Here is a tiny trained network, its code and every weight. The questions are about switching its units off for an input and a target symbol, where a switched-off unit gives its printed mean instead of its output.

import numpy as np


def w(rows, s, z=0):
    codes = np.array(rows[::2]) - 128.0
    scale = np.full(codes.shape[1], s)
    scale[-1] = z or s
    return codes * scale


def norm(h):
    return h / np.sqrt((h * h).mean(-1, keepdims=True) + 1e-5)


def f(y):
    return np.maximum(y, 0)


def softmax(a):
    e = np.exp(a - a.max(-1, keepdims=True))
    return e / e.sum(-1, keepdims=True)


def log_softmax(a):
    a = a - a.max(-1, keepdims=True)
    return a - np.log(np.exp(a).sum(-1, keepdims=True))


def net(x, mask):
    ids = ['αβγδζηθλμξπστφψω'.index(c) for c in x.split()]
    T = len(ids)
    res = E[ids] + P[:T]
    r = norm(res)
    for j in range(3):
        rows = slice(2 * j, 2 * j + 2)
        q, k, v = (r @ M[0][rows].T for M in (Q, K, V))
        z = softmax(np.where(np.tri(T) > 0, q @ k.T / 2**0.5, -1e9)) @ v
        o = O[0][rows]
        res = res + np.where(mask[j], z, o[:, -1]) @ o[:, :-1]
    y = f(norm(res) @ A[0][:, :-1].T + A[0][:, -1])
    res = res + np.where(mask[3:11], y, B[0][:, -1]) @ B[0][:, :-1]
    return log_softmax(norm(res)[-1] @ U[:, :-1].T + U[:, -1])


Q, K, V, O, A, B = {}, {}, {}, {}, {}, {}
E = w([
[15,106,188,112],'α',
[199,88,66,136],'β',
[171,132,123,19],'γ',
[217,158,108,88],'δ',
[156,224,225,182],'ζ',
[42,84,146,6],'η',
[101,32,46,69],'θ',
[115,52,51,146],'λ',
[93,66,91,48],'μ',
[173,204,189,129],'ξ',
[97,191,226,157],'π',
[141,169,175,196],'σ',
[61,97,125,218],'τ',
[203,198,166,176],'φ',
[78,180,238,83],'ψ',
[43,46,106,64],'ω',
],0.011)
P = w([
[141,146,110,143],'0',
[81,235,30,154],'1',
[141,137,114,143],'2',
[201,20,190,118],'3',
[144,134,115,144],'4',
[86,252,44,76],'5',
[144,137,117,147],'6',
[175,159,169,26],'7',
],0.014)
Q[0] = w([
[185,28,251,83],'H0',
[184,118,175,137],'H0',
[160,8,240,154],'H1',
[58,58,114,186],'H1',
[214,21,203,123],'H2',
[146,153,82,67],'H2',
],0.024)
K[0] = w([
[59,251,69,42],'H0',
[160,219,128,137],'H0',
[20,233,60,149],'H1',
[62,61,83,152],'H1',
[126,208,8,140],'H2',
[158,94,90,55],'H2',
],0.022)
V[0] = w([
[6,134,151,57],'H0',
[113,5,134,170],'H0',
[158,150,122,39],'H1',
[208,169,203,124],'H1',
[83,108,228,174],'H2',
[86,170,124,246],'H2',
],0.03)
O[0] = w([
[26,178,197,129,180],'H0',
[109,161,50,207,2],'H0',
[123,103,154,22,189],'H1',
[155,36,210,99,196],'H1',
[139,253,175,150,25],'H2',
[172,190,70,223,78],'H2',
],0.021,0.0096)
A[0] = w([
[121,126,3,125,132],'N0',
[144,138,175,97,150],'N1',
[236,187,160,192,82],'N2',
[181,85,147,100,144],'N3',
[195,103,228,93,133],'N4',
[82,19,62,125,62],'N5',
[160,76,109,227,151],'N6',
[85,111,28,192,1],'N7',
],0.029,0.0089)
B[0] = w([
[88,55,134,169,182],'N0',
[95,115,180,124,186],'N1',
[116,144,87,9,195],'N2',
[151,100,81,179,208],'N3',
[133,137,231,178,251],'N4',
[128,182,27,64,198],'N5',
[159,210,77,150,178],'N6',
[148,63,254,154,166],'N7',
],0.048,0.02)
U = w([
[84,226,126,122,181],'α',
[167,93,60,129,254],'β',
[137,83,129,20,27],'γ',
[212,52,98,69,32],'δ',
[220,193,166,86,109],'ζ',
[29,171,157,58,9],'η',
[79,48,82,142,102],'θ',
[132,76,107,220,139],'λ',
[75,137,77,49,204],'μ',
[193,82,166,191,55],'ξ',
[154,212,155,13,64],'π',
[189,182,90,59,206],'σ',
[142,180,102,188,250],'τ',
[253,125,120,144,140],'φ',
[117,187,198,159,120],'ψ',
[21,119,139,191,84],'ω',
],0.021,0.0073)

Each question gives the input, a string of symbols that net reads in full, and the target symbol t.
The units are the heads (2 rows each of Q, K, V and O) and the neurons (one row each of A and B). Each row of codes is followed by its name. A weight is (code - 128) times the scale printed after its matrix; where a second scale follows, it is the last column's (O, A, B and U).
mask holds one flag per unit, heads first, then neurons. A switched-off unit (its flag False) gives its mean, the last column of its rows in O or B, instead of its output. The means were averaged over made-up inputs and are rounded, as every weight is.
A unit's drop is (log p(t) with every unit on - log p(t) with that unit switched off) / (log p(t) with every unit on - log p(t) with every unit switched off).
The circuit of an input: a set's keep is (log p(t) with only the set's units on - log p(t) with every unit switched off) / (log p(t) with every unit on - log p(t) with every unit switched off). Starting from all 11 units, units are removed one at a time, each time the one whose removal leaves the highest keep (on an exact tie, the one counted first), for as long as the keep stays at least 0.8.
units of the circuit, in order: the units of the circuit, biggest drop first
most important unit: the unit with the biggest drop
heads that matter: for each layer, one digit per head in row order, 1 if its drop is at least 0.15 and else 0, layers parted by /
input θ ω ω η, target ω: heads that matter : 111
input γ ψ ω η, target ψ: units of the circuit, in order : H0, H2, N2
input β τ π α τ, target τ: units of the circuit, in order : H1
input φ η η λ φ ω, target λ: heads that matter : 100
input τ π γ μ ζ, target ζ: heads that matter : 111
input ω δ φ ω ω σ ξ γ, target ξ: heads that matter : 100
input ζ ψ θ ω ζ β, target ω: heads that matter : 101
input τ β η, target η: units of the circuit, in order : N4, H0
input δ λ σ φ, target λ: heads that matter : 011
input σ η φ δ τ, target τ: heads that matter : 011
input ω β α μ η ζ, target μ: units of the circuit, in order : H2, H0, N4
input ω ζ μ η, target ζ: units of the circuit, in order : H2, H0, N2, N4
input σ ψ ζ π τ α, target π: units of the circuit, in order : H2, N2, H0
input μ ψ φ μ ω ψ, target μ: most important unit : H2
input π μ μ ω η τ ψ, target ψ: heads that matter : 101
input μ σ φ τ, target σ: units of the circuit, in order : H2, N2
input τ μ ω ψ π δ, target ψ: units of the circuit, in order : H2, N2
input β ω σ β α θ, target β: heads that matter : 100
input ψ μ λ θ, target μ: heads that matter : 111
input δ θ ξ ξ, target θ: heads that matter : 011
input θ π μ θ μ λ, target θ: most important unit : H0
input σ α η η, target α: units of the circuit, in order : H0, H1, H2
input μ μ θ μ φ ξ, target μ: units of the circuit, in order : H2, H0, N4
input μ θ β β ζ ω η, target η: heads that matter : 110
